Here is a tiny trained network, its code and every weight. The questions are about switching its units off for an input and a class, where a switched-off unit gives its printed mean instead of its output.

import numpy as np


def w(rows, s, z=0):
    codes = np.array(rows[::2]) - 128.0
    scale = np.full(codes.shape[1], s)
    scale[-1] = z or s
    return codes * scale


def f(y):
    return y / 2 * (1 + np.tanh(0.7978845608 * (y + 0.044715 * y**3)))


def log_softmax(a):
    a = a - a.max(-1, keepdims=True)
    return a - np.log(np.exp(a).sum(-1, keepdims=True))


def net(x, mask):
    res = np.array(x, float).reshape(1, 8) / 4 @ E
    y = f(res @ A[0][:, :-1].T + A[0][:, -1])
    res = res + np.where(mask, y, B[0][:, -1]) @ B[0][:, :-1]
    return log_softmax(res[-1] @ U[:, :-1].T + U[:, -1])


A, B = {}, {}
E = w([
[130,129,127,128,125,124,129,126],'x0',
[177,185,18,170,245,132,103,130],'x1',
[126,127,127,127,130,129,128,128],'x2',
[127,128,129,127,128,129,127,129],'x3',
[240,92,135,26,127,176,97,117],'x4',
[129,128,128,129,126,126,128,129],'x5',
[128,129,128,127,127,128,127,128],'x6',
[103,23,98,136,156,72,39,59],'x7',
],0.012)
A[0] = w([
[68,199,135,142,131,154,160,106,174],'n1',
[106,100,61,128,179,125,90,116,31],'n2',
[68,104,117,143,139,96,99,110,73],'n3',
[62,80,95,148,132,72,96,99,90],'n4',
[163,124,128,122,153,124,130,135,62],'n5',
[207,139,70,106,174,136,123,122,28],'n6',
[125,144,212,137,67,173,166,140,201],'n7',
[115,172,68,198,190,108,141,115,78],'n8',
[196,23,111,97,131,88,50,93,2],'n9',
[154,149,138,92,110,155,103,151,136],'n10',
[225,102,104,93,132,167,104,91,76],'n11',
[188,54,174,25,76,143,155,119,96],'n12',
[169,109,168,60,111,169,110,118,128],'n13',
[243,95,107,84,174,164,134,135,32],'n14',
[98,130,131,162,137,130,140,131,203],'n15',
[150,92,140,105,109,135,137,137,101],'n16',
[116,71,129,145,123,115,124,122,142],'n17',
[112,141,146,120,95,126,169,145,208],'n18',
[152,97,124,96,141,120,111,101,60],'n19',
[218,161,141,57,118,169,132,129,91],'n20',
[96,141,133,136,94,99,162,138,186],'n21',
[86,7,149,133,109,95,100,109,115],'n22',
[152,222,71,137,174,153,142,146,105],'n23',
[132,22,83,177,185,93,56,117,24],'n24',
[122,137,119,125,130,123,134,114,89],'n25',
[139,92,106,113,107,114,120,130,63],'n26',
[89,33,114,124,105,104,110,79,109],'n27',
[53,92,205,159,75,105,157,131,237],'n28',
[144,172,101,140,144,148,144,140,91],'n29',
],0.013,0.005)
B[0] = w([
[66,189,131,108,143,105,134,201,190],'n1',
[109,117,43,115,93,88,139,67,174],'n2',
[190,103,105,149,93,134,106,84,171],'n3',
[191,63,109,176,84,146,112,68,196],'n4',
[116,133,142,148,126,132,123,101,137],'n5',
[107,163,169,192,149,95,129,52,183],'n6',
[69,139,74,77,65,87,199,67,230],'n7',
[140,111,1,141,104,164,161,197,202],'n8',
[4,191,157,57,150,90,101,240,208],'n9',
[153,92,112,122,148,133,166,99,159],'n10',
[85,174,166,93,200,91,133,91,192],'n11',
[155,98,23,55,123,195,164,206,224],'n12',
[157,102,70,79,138,165,167,154,191],'n13',
[124,142,230,169,139,87,111,34,197],'n14',
[107,147,118,156,98,125,81,155,166],'n15',
[143,117,103,96,126,127,130,158,152],'n16',
[122,104,143,136,128,148,95,129,162],'n17',
[83,162,136,106,79,111,167,118,186],'n18',
[89,149,132,105,155,105,127,146,152],'n19',
[222,81,146,151,110,148,166,55,199],'n20',
[70,156,163,143,85,115,140,130,181],'n21',
[180,116,201,146,177,152,25,143,216],'n22',
[168,166,168,189,198,146,108,192,205],'n23',
[50,89,9,68,48,109,158,61,213],'n24',
[131,124,116,134,133,121,125,132,125],'n25',
[113,129,143,118,145,125,122,147,139],'n26',
[152,118,193,160,172,163,59,161,201],'n27',
[116,159,243,152,116,59,91,59,254],'n28',
[142,144,147,156,168,142,116,161,161],'n29',
],0.03,0.02)
U = w([
[43,174,152,107,104,56,140,99,251],'0',
[140,91,189,158,84,125,69,108,62],'1',
[160,105,111,71,89,163,200,129,167],'2',
[108,105,142,63,165,168,102,200,78],'3',
[132,182,102,189,132,154,141,254,152],'4',
[119,95,39,149,83,140,117,136,26],'5',
[178,163,192,166,178,130,158,99,53],'6',
],0.008,0.0023)

Each question gives the input, the list of numbers given to net, and the class t.
The units are the neurons (one row each of A and B). Each row of codes is followed by its name. A weight is (code - 128) times the scale printed after its matrix; where a second scale follows, it is the last column's (A, B and U).
mask holds one flag per neuron, in row order. A switched-off neuron (its flag False) gives its mean, the last column of its row in B, instead of its output. The means were averaged over made-up inputs and are rounded, as every weight is.
A unit's drop is (log p(t) with every unit on - log p(t) with that unit switched off) / (log p(t) with every unit on - log p(t) with every unit switched off).
The circuit of an input: a set's keep is (log p(t) with only the set's units on - log p(t) with every unit switched off) / (log p(t) with every unit on - log p(t) with every unit switched off). Starting from the 12 units with the biggest drops (on a tie, the unit counted first), units are removed one at a time, each time the one whose removal leaves the highest keep (on an exact tie, the one counted first), for as long as the keep stays at least 0.8.
units of the circuit, in order: the units of the circuit, biggest drop first
unit that matters most: the unit with the biggest drop
top k neurons: the k neurons with the biggest drops, biggest first
drop when u is switched off: that unit's drop, to one decimal
input [-8,6,-6,7,-5,-3,-6,0], class 4: units of the circuit, in order : [n23]
input [-7,-5,-7,8,-5,-8,6,1], class 1: top 3 neurons : [n9 n22 n24]
input [0,0,5,-8,5,-7,2,-2], class 2: top 2 neurons : [n28 n12]
input [1,7,-8,5,8,5,8,0], class 6: top 2 neurons : [n20 n23]
input [6,-8,6,-5,6,-4,-4,0], class 2: top 2 neurons : [n7 n20]
input [-7,-7,-4,-6,-4,-7,6,1], class 1: top 3 neurons : [n22 n9 n24]
input [4,8,-5,-7,-1,-1,-8,0], class 4: top 2 neurons : [n23 n8]
input [-8,1,7,-1,8,-1,0,-5], class 6: top 2 neurons : [n14 n24]
input [-1,2,-3,7,8,-7,8,-7], class 6: drop when n14 is switched off : 0.1
input [3,-1,6,-1,1,0,4,-3], class 2: drop when n28 is switched off : 0.1
input [-6,1,8,5,-4,-2,6,-7], class 4: drop when n23 is switched off : 0.2
input [0,4,-7,5,0,2,-3,1], class 5: top 2 neurons : [n28 n9]
input [-6,-1,-5,4,0,-7,-7,7], class 1: top 3 neurons : [n4 n22 n12]
input [6,1,8,7,-4,1,-4,7], class 5: unit that matters most : n24
